Here is a tiny trained network, its code and every weight. The questions are about switching its units off for an input and a class, where a switched-off unit gives its printed mean instead of its output.

import numpy as np


def w(rows, s, z=0):
    codes = np.array(rows[::2]) - 128.0
    scale = np.full(codes.shape[1], s)
    scale[-1] = z or s
    return codes * scale


def f(y):
    return np.maximum(y, 0)


def log_softmax(a):
    a = a - a.max(-1, keepdims=True)
    return a - np.log(np.exp(a).sum(-1, keepdims=True))


def net(x, mask):
    res = np.array(x, float).reshape(1, 6) / 4 @ E
    y = f(res @ A[0][:, :-1].T + A[0][:, -1])
    res = res + np.where(mask, y, B[0][:, -1]) @ B[0][:, :-1]
    return log_softmax(res[-1] @ U[:, :-1].T + U[:, -1])


A, B = {}, {}
E = w([
[128,129,128,128,130],'x0',
[167,2,29,89,144],'x1',
[15,147,43,144,45],'x2',
[47,67,158,252,201],'x3',
[129,129,128,129,129],'x4',
[97,42,217,106,34],'x5',
],0.0048)
A[0] = w([
[85,246,229,142,114,40],'N0',
[104,38,237,97,2,37],'N1',
[95,204,188,133,126,75],'N2',
[201,101,188,130,177,27],'N3',
[147,189,68,129,163,28],'N4',
[142,146,100,144,151,22],'N5',
[102,154,153,122,144,78],'N6',
[108,146,101,123,178,61],'N7',
[140,111,98,125,138,105],'N8',
[129,199,54,145,202,42],'N9',
[125,86,152,115,97,77],'N10',
[159,154,122,104,99,55],'N11',
[146,155,92,149,164,11],'N12',
[122,113,113,98,142,38],'N13',
[126,158,88,127,156,22],'N14',
[148,56,90,110,147,131],'N15',
[85,87,158,182,199,35],'N16',
[40,142,53,159,69,30],'N17',
[112,117,133,147,147,51],'N18',
[47,113,120,151,157,39],'N19',
[81,150,79,125,74,28],'N20',
[200,192,101,37,45,105],'N21',
[150,146,118,87,104,70],'N22',
[164,172,104,67,90,25],'N23',
[174,143,136,104,116,78],'N24',
[232,90,215,122,202,11],'N25',
[157,124,162,124,162,41],'N26',
[34,152,49,135,57,1],'N27',
[58,82,146,204,201,7],'N28',
[132,91,94,117,135,117],'N29',
[120,174,171,135,140,84],'N30',
[172,130,174,134,154,166],'N31',
[134,120,113,127,136,116],'N32',
[138,201,63,134,186,23],'N33',
[167,133,140,134,166,131],'N34',
[99,96,153,174,185,26],'N35',
[151,26,34,106,146,88],'N36',
[154,30,79,100,152,100],'N37',
[129,88,86,117,122,85],'N38',
[95,225,192,139,113,43],'N39',
],0.0089,0.00091)
B[0] = w([
[123,97,22,182,107,236],'N0',
[5,105,199,144,227,254],'N1',
[124,111,60,158,115,196],'N2',
[119,190,121,68,110,193],'N3',
[77,111,168,136,168,179],'N4',
[104,118,147,126,142,148],'N5',
[126,119,105,138,125,152],'N6',
[101,113,155,133,142,155],'N7',
[119,115,111,142,128,148],'N8',
[44,98,177,139,170,201],'N9',
[91,115,140,141,157,165],'N10',
[162,111,146,131,120,158],'N11',
[89,116,156,129,145,158],'N12',
[132,123,118,141,123,139],'N13',
[98,119,151,131,149,154],'N14',
[121,122,74,165,115,184],'N15',
[204,104,173,131,113,199],'N16',
[144,207,121,49,108,204],'N17',
[151,119,140,131,128,146],'N18',
[185,123,164,114,115,175],'N19',
[144,178,129,75,121,176],'N20',
[237,83,190,152,112,232],'N21',
[166,114,150,137,121,162],'N22',
[190,103,168,140,118,184],'N23',
[160,129,149,123,117,159],'N24',
[115,223,115,43,107,224],'N25',
[126,156,120,97,116,159],'N26',
[138,216,122,44,113,208],'N27',
[220,85,183,141,113,213],'N28',
[126,126,99,151,118,159],'N29',
[117,119,87,146,114,171],'N30',
[115,165,113,91,118,177],'N31',
[120,121,122,131,128,138],'N32',
[55,105,168,139,170,192],'N33',
[114,162,125,102,120,165],'N34',
[191,109,162,126,119,183],'N35',
[119,112,40,185,101,213],'N36',
[115,117,55,175,111,201],'N37',
[122,126,91,146,117,162],'N38',
[125,105,48,166,110,208],'N39',
],0.027,0.0057)
U = w([
[129,101,2,220,102,36],'0',
[141,232,125,37,117,254],'1',
[253,67,209,165,123,64],'2',
[32,92,186,166,226,164],'3',
],0.0068,0.00064)

Each question gives the input, the list of numbers given to net, and the class t.
The units are the neurons (one row each of A and B). Each row of codes is followed by its name. A weight is (code - 128) times the scale printed after its matrix; where a second scale follows, it is the last column's (A, B and U).
mask holds one flag per neuron, in row order. A switched-off neuron (its flag False) gives its mean, the last column of its row in B, instead of its output. The means were averaged over made-up inputs and are rounded, as every weight is.
A unit's drop is (log p(t) with every unit on - log p(t) with that unit switched off) / (log p(t) with every unit on - log p(t) with every unit switched off).
The circuit of an input: a set's keep is (log p(t) with only the set's units on - log p(t) with every unit switched off) / (log p(t) with every unit on - log p(t) with every unit switched off). Starting from the 12 units with the biggest drops (on a tie, the unit counted first), units are removed one at a time, each time the one whose removal leaves the highest keep (on an exact tie, the one counted first), for as long as the keep stays at least 0.8.
circuit, biggest first: the units of the circuit, biggest drop first
top k neurons: the k neurons with the biggest drops, biggest first
drop of u: that unit's drop, to one decimal
input [8,5,5,-7,-2,4], class 2: circuit, biggest first	(N21)
input [8,8,-8,-1,-7,7], class 0: top 2 neurons	(N37, N36)
input [-8,-8,-6,6,-6,-8], class 0: top 4 neurons	(N0, N1, N39, N2)
input [-6,-7,-8,-1,1,5], class 1: top 2 neurons	(N25, N3)
input [-5,-3,7,6,0,-3], class 1: top 2 neurons	(N17, N27)
input [0,7,-7,0,-1,4], class 0: top 2 neurons	(N36, N37)
input [-3,-8,-5,-3,-2,8], class 0: top 2 neurons	(N0, N39)
input [8,7,4,8,-2,-4], class 2: top 2 neurons	(N28, N16)
input [7,-8,-7,-6,-8,2], class 0: top 2 neurons	(N0, N39)
input [-5,2,-5,8,-7,-8], class 2: top 4 neurons	(N28, N16, N1, N35)
input [1,-4,6,-7,-1,4], class 2: top 2 neurons	(N21, N25)
input [-8,6,4,-4,-7,8], class 3: top 2 neurons	(N1, N0)
input [6,4,4,-7,-8,-8], class 3: top 4 neurons	(N9, N33, N4, N28)
input [4,4,-3,3,-6,-6], class 3: circuit, biggest first	(N9)
input [0,5,-2,7,3,2], class 2: top 2 neurons	(N28, N16)
input [1,-6,6,-8,-4,-4], class 2: top 2 neurons	(N21, N23)
input [4,7,-7,-5,8,-8], class 3: top 3 neurons	(N9, N33, N4)
input [7,6,6,7,5,4], class 2: drop of N39	0.2
input [6,5,6,-5,-5,-5], class 1: drop of N2	0.3
input [-4,1,5,5,8,5], class 1: circuit, biggest first	(N17)
input [-2,2,8,-6,-5,-1], class 1: drop of N17	0.2
input [1,5,-2,6,1,-7], class 3: drop of N21	1.0
